Below are the code and all the weights of a small trained network. Each question names an input and a target symbol and asks about switching units off, where a switched-off unit gives its printed mean instead of its output.

import numpy as np


def w(rows, s, z=0):
    codes = np.array(rows[::2]) - 128.0
    scale = np.full(codes.shape[1], s)
    scale[-1] = z or s
    return codes * scale


def f(y):
    return y / 2 * (1 + np.tanh(0.7978845608 * (y + 0.044715 * y**3)))


def softmax(a):
    e = np.exp(a - a.max(-1, keepdims=True))
    return e / e.sum(-1, keepdims=True)


def log_softmax(a):
    a = a - a.max(-1, keepdims=True)
    return a - np.log(np.exp(a).sum(-1, keepdims=True))


def net(x, mask):
    ids = ['ΔΛΞΣΨΩαβζημ'.index(c) for c in x.split()]
    T = len(ids)
    res = E[ids] + P[:T]
    r = res
    for j in range(2):
        rows = slice(3 * j, 3 * j + 3)
        q, k, v = (r @ M[0][rows].T for M in (Q, K, V))
        z = softmax(np.where(np.tri(T) > 0, q @ k.T / 3**0.5, -1e9)) @ v
        o = O[0][rows]
        res = res + np.where(mask[j], z, o[:, -1]) @ o[:, :-1]
    y = f(res @ A[0][:, :-1].T + A[0][:, -1])
    res = res + np.where(mask[2:14], y, B[0][:, -1]) @ B[0][:, :-1]
    return log_softmax(res[-1] @ U[:, :-1].T + U[:, -1])


Q, K, V, O, A, B = {}, {}, {}, {}, {}, {}
E = w([
[94,60,174,52],'Δ',
[76,158,95,187],'Λ',
[250,144,90,158],'Ξ',
[177,159,86,202],'Σ',
[191,184,191,142],'Ψ',
[203,141,100,183],'Ω',
[197,137,46,203],'α',
[239,104,198,63],'β',
[139,210,164,177],'ζ',
[66,133,182,92],'η',
[70,42,121,118],'μ',
],0.016)
P = w([
[89,51,221,254],'0',
[96,138,132,178],'1',
[111,137,135,178],'2',
[108,136,133,162],'3',
[113,141,133,169],'4',
[104,143,127,170],'5',
[108,143,126,160],'6',
[103,145,120,160],'7',
[110,150,114,161],'8',
[116,153,116,150],'9',
[108,149,116,150],'10',
[110,154,111,137],'11',
[108,152,116,143],'12',
[105,149,106,146],'13',
],0.0078)
Q[0] = w([
[132,139,37,205],'h0',
[43,222,250,111],'h0',
[229,120,141,176],'h0',
[103,117,156,121],'h1',
[128,84,29,127],'h1',
[147,81,99,85],'h1',
],0.025)
K[0] = w([
[76,121,140,200],'h0',
[109,251,111,51],'h0',
[175,144,202,173],'h0',
[98,149,111,134],'h1',
[122,44,108,138],'h1',
[132,122,74,110],'h1',
],0.029)
V[0] = w([
[201,222,230,125],'h0',
[135,118,188,32],'h0',
[4,224,233,154],'h0',
[108,115,159,122],'h1',
[100,179,165,161],'h1',
[126,137,192,134],'h1',
],0.013)
O[0] = w([
[175,193,225,167,176],'h0',
[190,59,197,149,108],'h0',
[8,84,214,192,254],'h0',
[154,115,144,146,150],'h1',
[162,116,83,87,183],'h1',
[148,98,116,152,186],'h1',
],0.013,0.0074)
A[0] = w([
[125,40,106,133,128],'n0',
[120,191,153,157,94],'n1',
[154,218,153,105,101],'n2',
[56,177,104,121,133],'n3',
[84,134,160,4,155],'n4',
[148,201,153,157,173],'n5',
[150,168,60,127,37],'n6',
[158,153,93,94,36],'n7',
[117,139,194,129,107],'n8',
[107,189,194,105,69],'n9',
[176,183,69,172,152],'n10',
[39,137,113,95,3],'n11',
],0.012,0.0053)
B[0] = w([
[169,207,105,100,213],'n0',
[152,67,63,120,204],'n1',
[95,110,162,180,221],'n2',
[136,245,158,53,221],'n3',
[100,106,153,206,148],'n4',
[73,73,69,105,234],'n5',
[209,94,186,188,187],'n6',
[138,186,120,182,167],'n7',
[114,128,118,58,247],'n8',
[153,145,97,180,209],'n9',
[103,81,186,35,215],'n10',
[193,72,111,180,207],'n11',
],0.013,0.015)
U = w([
[181,128,161,255,140],'Δ',
[105,179,159,166,228],'Λ',
[168,72,168,161,69],'Ξ',
[78,118,149,29,22],'Σ',
[131,71,131,194,50],'Ψ',
[113,94,160,82,192],'Ω',
[158,129,173,122,121],'α',
[110,69,147,69,19],'β',
[36,107,122,59,47],'ζ',
[71,121,226,192,253],'η',
[169,108,87,110,154],'μ',
],0.0079,0.0026)

Each question gives the input, a string of symbols that net reads in full, and the target symbol t.
The units are the heads (3 rows each of Q, K, V and O) and the neurons (one row each of A and B). Each row of codes is followed by its name. A weight is (code - 128) times the scale printed after its matrix; where a second scale follows, it is the last column's (O, A, B and U).
mask holds one flag per unit, heads first, then neurons. A switched-off unit (its flag False) gives its mean, the last column of its rows in O or B, instead of its output. The means were averaged over made-up inputs and are rounded, as every weight is.
A unit's drop is (log p(t) with every unit on - log p(t) with that unit switched off) / (log p(t) with every unit on - log p(t) with every unit switched off).
The circuit of an input: a set's keep is (log p(t) with only the set's units on - log p(t) with every unit switched off) / (log p(t) with every unit on - log p(t) with every unit switched off). Starting from the 12 units with the biggest drops (on a tie, the unit counted first), units are removed one at a time, each time the one whose removal leaves the highest keep (on an exact tie, the one counted first), for as long as the keep stays at least 0.8.
units of the circuit, in order: the units of the circuit, biggest drop first
top k neurons: the k neurons with the biggest drops, biggest first
heads that matter: for each layer, one digit per head in row order, 1 if its drop is at least 0.15 and else 0, layers parted by /
drop of u: that unit's drop, to one decimal
input Λ Δ Ω Ψ Σ, target Λ: units of the circuit, in order -> h0; n3; n10
input μ β α Ξ μ Λ ζ α μ η η α η Σ, target μ: units of the circuit, in order -> h0; n0
input β Δ ζ Ξ Λ Ω Δ Ξ Λ ζ Σ, target β: top 2 neurons -> n10; n5
input Ξ ζ α Δ α Ξ, target Ξ: top neuron -> n10
input α μ ζ μ η μ Ψ Ξ ζ Ξ, target α: top 3 neurons -> n10; n6; n7
input ζ η Σ, target ζ: units of the circuit, in order -> h0; n8; n5; n1
input Ψ μ Δ ζ α α, target Ψ: units of the circuit, in order -> h0; n1; n5; n3
input ζ Ψ Ψ Σ μ μ Δ α, target ζ: top 4 neurons -> n8; n5; n1; n6
input Δ η Λ Ξ, target Δ: top 2 neurons -> n10; n8
input Λ η ζ Ω Σ μ α, target Λ: top 4 neurons -> n3; n10; n5; n8
input Δ ζ η Ψ, target Ψ: top 3 neurons -> n9; n5; n1
input Σ μ β Σ α Σ Δ Ω Δ α α, target Σ: top 4 neurons -> n10; n3; n9; n11
input Δ η ζ Δ η, target η: top 3 neurons -> n5; n1; n10
input ζ Δ Δ α, target ζ: top neuron -> n8
input α Λ β Λ β α β μ Ω, target α: top 4 neurons -> n6; n10; n7; n3
input Ω α Δ α Δ, target η: heads that matter -> 01
input ζ ζ Ξ Ω ζ η Ω ζ α ζ Ω Σ, target ζ: heads that matter -> 10
input Λ Λ Δ Σ Σ ζ β Ω Σ Ξ β α α Ω, target Λ: top 3 neurons -> n3; n10; n5
input ζ Δ α α ζ Λ μ Ω, target ζ: units of the circuit, in order -> n8; h0; n5; n1
input Ψ Ψ μ α μ ζ Δ η Δ η μ Ξ, target Ψ: units of the circuit, in order -> h0; n5; n1; n3
input Δ μ η η η Ω η ζ ζ μ Δ η Ψ Σ, target Δ: heads that matter -> 11
input Σ Ξ β ζ α ζ Σ ζ Λ, target Λ: drop of n3 -> 1.8
input Λ α η α ζ Ω Σ η η Λ Ω, target Λ: drop of n10 -> 0.4
